Below is a small trained network, with its code and all its weights. Each question gives an input and a target symbol and asks what happens when units are switched off, that is, made to give their printed mean instead of their output.

import numpy as np


def w(rows, s, z=0):
    codes = np.array(rows[::2]) - 128.0
    scale = np.full(codes.shape[1], s)
    scale[-1] = z or s
    return codes * scale


def f(y):
    return np.maximum(y, 0)


def softmax(a):
    e = np.exp(a - a.max(-1, keepdims=True))
    return e / e.sum(-1, keepdims=True)


def log_softmax(a):
    a = a - a.max(-1, keepdims=True)
    return a - np.log(np.exp(a).sum(-1, keepdims=True))


def net(x, mask):
    ids = ['Ξαζθμπω'.index(c) for c in x.split()]
    T = len(ids)
    res = E[ids] + P[:T]
    r = res
    for j in range(3):
        rows = slice(3 * j, 3 * j + 3)
        q, k, v = (r @ M[0][rows].T for M in (Q, K, V))
        z = softmax(np.where(np.tri(T) > 0, q @ k.T / 3**0.5, -1e9)) @ v
        o = O[0][rows]
        res = res + np.where(mask[j], z, o[:, -1]) @ o[:, :-1]
    y = f(res @ A[0][:, :-1].T + A[0][:, -1])
    res = res + np.where(mask[3:7], y, B[0][:, -1]) @ B[0][:, :-1]
    return log_softmax(res[-1] @ U[:, :-1].T + U[:, -1])


Q, K, V, O, A, B = {}, {}, {}, {}, {}, {}
E = w([
[202,127,184,51,155],'Ξ',
[191,175,139,110,175],'α',
[217,130,159,106,202],'ζ',
[150,230,135,71,142],'θ',
[160,95,252,98,103],'μ',
[70,159,148,197,134],'π',
[135,110,66,134,24],'ω',
],0.013)
P = w([
[245,195,186,165,143],'0',
[215,159,152,160,156],'1',
[173,160,152,154,146],'2',
[149,136,131,130,158],'3',
[122,124,119,120,157],'4',
[94,118,99,114,158],'5',
[72,93,83,101,161],'6',
[49,75,62,92,159],'7',
[19,60,45,86,161],'8',
[2,36,39,76,158],'9',
[30,8,37,51,165],'10',
],0.0075)
Q[0] = w([
[64,146,163,152,181],'h0',
[164,124,72,145,36],'h0',
[102,136,183,134,135],'h0',
[170,97,130,103,94],'h1',
[163,140,124,2,122],'h1',
[188,121,128,74,78],'h1',
[160,103,121,141,87],'h2',
[96,186,153,149,120],'h2',
[111,103,188,159,38],'h2',
],0.029)
K[0] = w([
[58,80,70,88,69],'h0',
[254,218,142,173,98],'h0',
[85,117,110,152,81],'h0',
[114,120,118,102,69],'h1',
[32,40,118,31,97],'h1',
[73,89,123,93,68],'h1',
[186,113,143,91,112],'h2',
[155,197,156,196,108],'h2',
[207,96,249,163,66],'h2',
],0.022)
V[0] = w([
[149,101,188,64,18],'h0',
[47,96,220,185,81],'h0',
[161,83,82,229,96],'h0',
[102,106,114,149,155],'h1',
[99,109,211,165,103],'h1',
[166,103,93,154,46],'h1',
[118,129,105,36,176],'h2',
[107,134,113,45,187],'h2',
[179,6,123,177,156],'h2',
],0.015)
O[0] = w([
[10,114,166,151,114,1],'h0',
[174,112,157,203,61,157],'h0',
[128,160,93,196,148,77],'h0',
[134,155,84,129,141,27],'h1',
[134,173,177,175,124,167],'h1',
[22,131,119,171,160,86],'h1',
[132,173,169,154,128,146],'h2',
[138,164,180,177,129,167],'h2',
[164,63,132,170,214,145],'h2',
],0.013,0.0033)
A[0] = w([
[128,166,66,70,144,3],'n0',
[120,107,40,96,91,51],'n1',
[101,124,122,147,57,157],'n2',
[157,253,148,129,233,11],'n3',
],0.012,0.0039)
B[0] = w([
[91,142,127,205,51,168],'n0',
[109,102,204,138,171,161],'n1',
[140,111,111,136,162,161],'n2',
[96,8,113,142,61,253],'n3',
],0.011,0.013)
U = w([
[167,87,122,37,188,101],'Ξ',
[156,70,71,135,135,15],'α',
[170,4,81,102,169,59],'ζ',
[147,97,84,104,95,44],'θ',
[150,74,177,179,160,40],'μ',
[215,124,52,154,163,255],'π',
[115,101,48,142,207,200],'ω',
],0.0047,0.0057)

Each question gives the input, a string of symbols that net reads in full, and the target symbol t.
The units are the heads (3 rows each of Q, K, V and O) and the neurons (one row each of A and B). Each row of codes is followed by its name. A weight is (code - 128) times the scale printed after its matrix; where a second scale follows, it is the last column's (O, A, B and U).
mask holds one flag per unit, heads first, then neurons. A switched-off unit (its flag False) gives its mean, the last column of its rows in O or B, instead of its output. The means were averaged over made-up inputs and are rounded, as every weight is.
A unit's drop is (log p(t) with every unit on - log p(t) with that unit switched off) / (log p(t) with every unit on - log p(t) with every unit switched off).
The circuit of an input: a set's keep is (log p(t) with only the set's units on - log p(t) with every unit switched off) / (log p(t) with every unit on - log p(t) with every unit switched off). Starting from all 7 units, units are removed one at a time, each time the one whose removal leaves the highest keep (on an exact tie, the one counted first), for as long as the keep stays at least 0.8.
units of the circuit, in order: the units of the circuit, biggest drop first
top k neurons: the k neurons with the biggest drops, biggest first
which heads matter: for each layer, one digit per head in row order, 1 if its drop is at least 0.15 and else 0, layers parted by /
drop of u: that unit's drop, to one decimal
input α ζ π π π μ, target π: which heads matter -> 100
input ζ Ξ Ξ, target Ξ: units of the circuit, in order -> [h0]
input ζ ζ ζ μ ζ ζ ζ ζ, target ζ: units of the circuit, in order -> [n3; h2; h0]
input ζ ζ ω ζ θ μ α, target μ: units of the circuit, in order -> [h0; h2]
input π ζ α π ζ μ ω π ζ π ζ, target π: units of the circuit, in order -> [h0; n3]
input α ω π ζ ζ ζ ω, target ω: which heads matter -> 110
input ζ ζ ζ ζ ζ ζ π ζ π ω μ, target ω: units of the circuit, in order -> [h1; n3]
input π μ ζ θ, target θ: which heads matter -> 001
input ζ ζ ω θ ζ μ Ξ, target μ: which heads matter -> 111
input μ ζ ζ μ ζ ζ, target μ: units of the circuit, in order -> [h2; h1]
input ζ π ζ μ ζ, target μ: units of the circuit, in order -> [h0; h1]
input ω π Ξ θ α, target θ: units of the circuit, in order -> [h2; n3]
input ζ ζ ζ α ζ ω ζ ζ θ ζ, target θ: units of the circuit, in order -> [h2; h0; n0; n3]
input ω ζ ζ μ μ ζ π Ξ μ ζ α, target μ: units of the circuit, in order -> [h2]
input θ ζ Ξ μ π ζ ζ ζ π α, target π: units of the circuit, in order -> [h0; n3]
input ζ Ξ ζ α μ μ ζ ζ ζ π, target π: units of the circuit, in order -> [h0; n3]
input π ζ ζ ζ θ, target θ: top 2 neurons -> [n0; n3]
input ζ ω Ξ α, target ω: which heads matter -> 110
input ζ π π Ξ π ζ π ζ, target π: which heads matter -> 100
input ζ ζ θ ζ ζ ζ π π, target π: top neuron -> [n3]
input π π π ζ ζ Ξ α ω, target ω: which heads matter -> 010
input ζ π ω ζ π θ ζ θ Ξ, target θ: top 2 neurons -> [n0; n1]
input μ ζ ζ α θ α, target θ: drop of h0 -> 0.3
input Ξ ζ θ ζ μ, target μ: drop of h1 -> 0.2
input ζ π ω Ξ Ξ, target ω: drop of h2 -> 0.0
